Below is a small trained network, with its code and all its weights. Each question gives an input and a target symbol and asks what happens when units are switched off, that is, made to give their printed mean instead of their output.

import numpy as np


def w(rows, s, z=0):
    codes = np.array(rows[::2]) - 128.0
    scale = np.full(codes.shape[1], s)
    scale[-1] = z or s
    return codes * scale


def f(y):
    return np.maximum(y, 0)


def softmax(a):
    e = np.exp(a - a.max(-1, keepdims=True))
    return e / e.sum(-1, keepdims=True)


def log_softmax(a):
    a = a - a.max(-1, keepdims=True)
    return a - np.log(np.exp(a).sum(-1, keepdims=True))


def net(x, mask):
    ids = ['αγδθλξτω'.index(c) for c in x.split()]
    T = len(ids)
    res = E[ids] + P[:T]
    u = 0
    for l in range(2):
        r = res
        for j in range(2):
            rows = slice(2 * j, 2 * j + 2)
            q, k, v = (r @ M[l][rows].T for M in (Q, K, V))
            z = softmax(np.where(np.tri(T) > 0, q @ k.T / 2**0.5, -1e9)) @ v
            o = O[l][rows]
            res = res + np.where(mask[u + j], z, o[:, -1]) @ o[:, :-1]
        u += 2
        y = f(res @ A[l][:, :-1].T + A[l][:, -1])
        res = res + np.where(mask[u : u + 8], y, B[l][:, -1]) @ B[l][:, :-1]
        u += 8
    return log_softmax(res[-1] @ U[:, :-1].T + U[:, -1])


Q, K, V, O, A, B = {}, {}, {}, {}, {}, {}
E = w([
[105,148,152,87,129,110],'α',
[101,147,101,151,163,112],'γ',
[94,158,153,120,131,122],'δ',
[84,165,127,184,140,147],'θ',
[122,131,116,61,145,83],'λ',
[110,135,90,117,166,99],'ξ',
[91,173,210,78,97,125],'τ',
[252,28,179,156,35,198],'ω',
],0.014)
P = w([
[117,154,37,89,100,226],'0',
[163,151,81,96,171,255],'1',
[194,189,124,124,175,160],'2',
[159,198,109,124,146,134],'3',
[45,120,91,111,116,165],'4',
[64,79,135,149,92,80],'5',
[157,95,188,175,147,68],'6',
[220,207,130,131,195,139],'7',
[100,183,102,129,153,122],'8',
[6,96,108,132,70,92],'9',
[94,44,202,204,95,5],'10',
[175,115,167,191,164,76],'11',
[157,177,161,155,236,110],'12',
[73,184,94,116,138,59],'13',
],0.0095)
Q[0] = w([
[56,92,67,62,112,238],'L0H1',
[42,226,120,127,149,49],'L0H1',
[6,145,190,138,240,48],'L0H2',
[168,87,170,140,132,169],'L0H2',
],0.024)
K[0] = w([
[23,105,108,85,154,197],'L0H1',
[185,60,65,89,10,231],'L0H1',
[1,171,107,90,168,113],'L0H2',
[233,97,193,196,132,76],'L0H2',
],0.025)
V[0] = w([
[3,39,177,122,191,119],'L0H1',
[31,162,162,94,249,107],'L0H1',
[76,121,67,104,73,184],'L0H2',
[21,7,96,115,45,141],'L0H2',
],0.0055)
O[0] = w([
[161,56,87,149,47,112,44],'L0H1',
[254,107,33,132,82,206,2],'L0H1',
[203,161,62,156,68,148,194],'L0H2',
[156,215,45,58,115,204,199],'L0H2',
],0.0034,0.0064)
A[0] = w([
[64,209,151,111,216,13,11],'L0N1',
[105,96,125,166,51,59,210],'L0N2',
[190,158,153,146,138,80,140],'L0N3',
[81,1,211,137,201,162,97],'L0N4',
[204,111,123,144,121,167,41],'L0N5',
[6,133,122,121,228,127,165],'L0N6',
[108,73,124,149,143,105,2],'L0N7',
[87,134,162,183,190,147,87],'L0N8',
],0.0071,0.0065)
B[0] = w([
[175,104,106,126,3,79,222],'L0N1',
[77,80,132,109,204,242,178],'L0N2',
[114,129,152,130,179,151,156],'L0N3',
[144,84,126,175,105,135,142],'L0N4',
[101,127,83,105,46,126,141],'L0N5',
[144,131,85,130,92,141,254],'L0N6',
[129,138,114,94,113,77,128],'L0N7',
[105,177,129,170,120,142,157],'L0N8',
],0.013,0.0087)
Q[1] = w([
[123,127,116,118,115,149],'L1H1',
[161,162,118,114,124,147],'L1H1',
[90,111,180,141,254,98],'L1H2',
[219,194,152,129,204,142],'L1H2',
],0.049)
K[1] = w([
[118,97,149,156,143,95],'L1H1',
[78,111,109,112,122,141],'L1H1',
[124,255,119,129,133,39],'L1H2',
[40,170,71,93,80,107],'L1H2',
],0.044)
V[1] = w([
[133,152,136,83,195,184],'L1H1',
[143,105,161,54,121,102],'L1H1',
[106,174,219,148,48,182],'L1H2',
[136,114,183,2,103,99],'L1H2',
],0.034)
O[1] = w([
[130,171,70,111,69,163,112],'L1H1',
[174,159,111,169,71,67,85],'L1H1',
[84,45,87,21,39,163,251],'L1H2',
[101,162,111,3,151,29,101],'L1H2',
],0.015,0.024)
A[1] = w([
[143,56,116,103,107,113,76],'L1N1',
[105,215,85,76,130,161,130],'L1N2',
[112,249,108,99,194,114,127],'L1N3',
[77,196,135,128,194,46,1],'L1N4',
[128,118,104,68,125,103,125],'L1N5',
[128,141,110,85,100,145,186],'L1N6',
[184,22,80,149,124,108,178],'L1N7',
[64,238,103,80,171,112,31],'L1N8',
],0.017,0.0072)
B[1] = w([
[177,174,145,174,129,155,254],'L1N1',
[187,163,94,79,162,171,189],'L1N2',
[37,198,146,96,124,84,151],'L1N3',
[251,107,98,142,80,231,138],'L1N4',
[86,109,102,158,110,132,226],'L1N5',
[125,99,190,116,156,78,222],'L1N6',
[104,124,102,86,142,102,214],'L1N7',
[100,58,122,203,106,84,156],'L1N8',
],0.022,0.07)
U = w([
[218,135,16,110,104,78,65],'α',
[181,180,59,119,215,76,33],'γ',
[124,92,11,46,149,49,135],'δ',
[176,84,142,112,78,62,182],'θ',
[251,135,71,25,173,101,253],'λ',
[110,58,43,61,108,166,52],'ξ',
[245,138,67,193,223,134,6],'τ',
[251,62,18,141,162,34,147],'ω',
],0.0026,0.0036)

Each question gives the input, a string of symbols that net reads in full, and the target symbol t.
The units are the heads (2 rows each of Q, K, V and O) and the neurons (one row each of A and B). Each row of codes is followed by its name. A weight is (code - 128) times the scale printed after its matrix; where a second scale follows, it is the last column's (O, A, B and U).
mask holds one flag per unit, layer by layer, with each layer's heads first. A switched-off unit (its flag False) gives its mean, the last column of its rows in O or B, instead of its output. The means were averaged over made-up inputs and are rounded, as every weight is.
A unit's drop is (log p(t) with every unit on - log p(t) with that unit switched off) / (log p(t) with every unit on - log p(t) with every unit switched off).
The circuit of an input: a set's keep is (log p(t) with only the set's units on - log p(t) with every unit switched off) / (log p(t) with every unit on - log p(t) with every unit switched off). Starting from the 12 units with the biggest drops (on a tie, the unit counted first), units are removed one at a time, each time the one whose removal leaves the highest keep (on an exact tie, the one counted first), for as long as the keep stays at least 0.8.
circuit, biggest first: the units of the circuit, biggest drop first
most important unit: the unit with the biggest drop
k most important neurons: the k neurons with the biggest drops, biggest first
top k neurons in layer l: the k neurons of layer l with the biggest drops, biggest first
which heads matter: for each layer, one digit per head in row order, 1 if its drop is at least 0.15 and else 0, layers parted by /
input α γ λ τ θ, target τ: circuit, biggest first	(L1H2)
input τ ξ δ δ λ, target γ: top 2 neurons in layer 0	(L0N1 L0N8)
input γ ξ ξ θ ξ γ, target γ: 2 most important neurons	(L0N1 L1N3)
input γ α γ τ α α τ τ τ θ θ, target ω: which heads matter	00 / 11
input τ α γ τ ω λ α θ θ ω δ γ θ, target θ: 3 most important neurons	(L1N2 L0N2 L0N5)
input α θ ξ, target δ: circuit, biggest first	(L1H2 L0N1 L1N1)
input θ ω τ ω γ, target θ: 3 most important neurons	(L1N2 L1N1 L0N1)
input τ α τ ξ ξ τ τ ξ, target γ: 3 most important neurons	(L0N1 L1N3 L1N1)
input τ α λ γ θ λ γ ω θ τ δ τ λ α, target θ: circuit, biggest first	(L1N2 L1H1)
input τ γ λ τ θ γ, target α: which heads matter	10 / 01
input ξ θ γ τ α, target ξ: circuit, biggest first	(L1H2 L1N1 L0N1)
input τ δ θ α ξ, target λ: top 4 neurons in layer 1	(L1N5 L1N1 L1N8 L1N2)
input ω ω ξ ξ θ, target θ: 4 most important neurons	(L1N2 L1N1 L0N6 L0N8)
input α δ δ γ α δ τ τ λ λ α ξ δ, target α: most important unit	L1N4
input τ δ τ ω γ λ, target λ: top 2 neurons in layer 0	(L0N1 L0N2)
input ω θ τ δ, target θ: top 3 neurons in layer 1	(L1N6 L1N1 L1N5)
input θ λ γ α γ, target α: which heads matter	00 / 01
input α θ τ α τ ξ ξ, target δ: top 3 neurons in layer 1	(L1N1 L1N3 L1N8)
input λ ω τ α δ ω γ δ ξ λ ω τ τ λ, target θ: which heads matter	10 / 01
input ω ξ ω γ, target θ: which heads matter	11 / 10
input δ δ λ ξ, target λ: circuit, biggest first	(L0N1 L1H1 L1N2)
input α τ ξ θ τ τ δ τ ξ θ, target λ: 4 most important neurons	(L0N1 L1N5 L1N1 L1N2)
input τ ξ θ θ θ ξ α ξ ω γ θ, target λ: most important unit	L1H1
